Below are the code and all the weights of a small trained network. Each question names an input and a class and asks about switching units off, where a switched-off unit gives its printed mean instead of its output.

import numpy as np


def w(rows, s, z=0):
    codes = np.array(rows[::2]) - 128.0
    scale = np.full(codes.shape[1], s)
    scale[-1] = z or s
    return codes * scale


def f(y):
    return y / 2 * (1 + np.tanh(0.7978845608 * (y + 0.044715 * y**3)))


def log_softmax(a):
    a = a - a.max(-1, keepdims=True)
    return a - np.log(np.exp(a).sum(-1, keepdims=True))


def net(x, mask):
    res = np.array(x, float).reshape(1, 4) / 4 @ E
    y = f(res @ A[0][:, :-1].T + A[0][:, -1])
    res = res + np.where(mask, y, B[0][:, -1]) @ B[0][:, :-1]
    return log_softmax(res[-1] @ U[:, :-1].T + U[:, -1])


A, B = {}, {}
E = w([
[190,238,131,54,45,172,184,197,56,36,255],'x0',
[88,161,189,42,44,164,168,95,207,130,167],'x1',
[220,218,208,215,149,120,143,133,150,174,252],'x2',
[99,158,204,131,164,42,147,2,107,50,208],'x3',
],0.0089)
A[0] = w([
[150,119,122,142,120,150,127,158,212,195,107,204],'n1',
[152,99,79,147,122,142,115,177,148,167,58,210],'n2',
[67,32,125,143,153,103,113,61,205,170,10,253],'n3',
[151,168,143,85,95,162,137,193,191,168,160,185],'n4',
[135,187,173,107,111,129,178,83,154,90,217,135],'n5',
[118,142,103,75,111,169,142,184,78,89,85,171],'n6',
[109,133,148,121,95,167,134,151,208,178,112,184],'n7',
[169,162,124,194,163,97,112,109,40,123,141,182],'n8',
],0.011,0.0026)
B[0] = w([
[80,215,206,99,181,126,141,125,156,146,106,181],'n1',
[40,135,201,151,171,131,202,157,86,116,120,196],'n2',
[151,195,139,77,103,192,159,72,254,119,65,252],'n3',
[146,179,90,110,99,106,150,111,217,96,114,193],'n4',
[98,235,176,80,128,109,22,139,67,171,204,214],'n5',
[151,78,72,60,70,104,154,163,82,162,137,183],'n6',
[99,118,130,101,130,201,127,113,173,123,72,174],'n7',
[146,94,121,195,140,162,180,106,44,106,139,180],'n8',
],0.011,0.021)
U = w([
[99,13,127,189,200,115,166,175,4,123,128,204],'0',
[223,125,58,172,115,125,167,223,105,113,200,30],'1',
[138,53,106,174,154,77,48,173,179,146,152,4],'2',
[141,61,130,167,175,144,125,96,126,104,105,44],'3',
[100,89,71,43,79,140,125,169,162,135,90,146],'4',
[106,161,200,120,150,89,2,128,56,149,223,93],'5',
[91,211,202,137,166,174,149,123,240,137,106,211],'6',
],0.0068,0.0028)

Each question gives the input, the list of numbers given to net, and the class t.
The units are the neurons (one row each of A and B). Each row of codes is followed by its name. A weight is (code - 128) times the scale printed after its matrix; where a second scale follows, it is the last column's (A, B and U).
mask holds one flag per neuron, in row order. A switched-off neuron (its flag False) gives its mean, the last column of its row in B, instead of its output. The means were averaged over made-up inputs and are rounded, as every weight is.
A unit's drop is (log p(t) with every unit on - log p(t) with that unit switched off) / (log p(t) with every unit on - log p(t) with every unit switched off).
The circuit of an input: a set's keep is (log p(t) with only the set's units on - log p(t) with every unit switched off) / (log p(t) with every unit on - log p(t) with every unit switched off). Starting from all 8 units, units are removed one at a time, each time the one whose removal leaves the highest keep (on an exact tie, the one counted first), for as long as the keep stays at least 0.8.
units of the circuit, in order: the units of the circuit, biggest drop first
most important unit: the unit with the biggest drop
k most important neurons: the k neurons with the biggest drops, biggest first
drop when u is switched off: that unit's drop, to one decimal
input [1,-1,-2,-5], class 4: 3 most important neurons => n6, n3, n5
input [0,0,-5,-4], class 4: 3 most important neurons => n6, n5, n4
input [6,-4,8,-8], class 1: units of the circuit, in order => n3
input [4,-7,-7,-8], class 0: units of the circuit, in order => n2, n3
input [4,6,1,-4], class 4: 3 most important neurons => n3, n6, n2
input [5,-6,0,-8], class 0: 2 most important neurons => n3, n2
input [0,5,-3,5], class 5: 2 most important neurons => n3, n5
input [4,-5,-3,6], class 0: units of the circuit, in order => n8, n3
input [4,-2,-5,-1], class 4: 2 most important neurons => n8, n6
input [4,-4,2,-6], class 1: 2 most important neurons => n3, n4
input [-1,-2,3,2], class 5: 3 most important neurons => n3, n2, n6
input [7,-1,-7,-2], class 4: 2 most important neurons => n8, n6
input [3,4,4,-1], class 5: 2 most important neurons => n3, n5
input [6,-7,5,6], class 5: most important unit => n5
input [1,-6,-2,-8], class 0: 3 most important neurons => n2, n3, n6
input [4,-3,-8,4], class 0: 2 most important neurons => n3, n4
input [8,-7,-6,4], class 0: 3 most important neurons => n3, n4, n8
input [7,5,2,-7], class 4: 2 most important neurons => n6, n3
input [5,-5,0,-7], class 0: drop when n3 is switched off => 0.6
input [2,-8,5,2], class 0: units of the circuit, in order => n8
input [3,5,1,-1], class 5: drop when n5 is switched off => 0.4
input [4,8,-7,-5], class 4: drop when n6 is switched off => 0.1
input [0,1,-8,-3], class 4: drop when n3 is switched off => -0.1
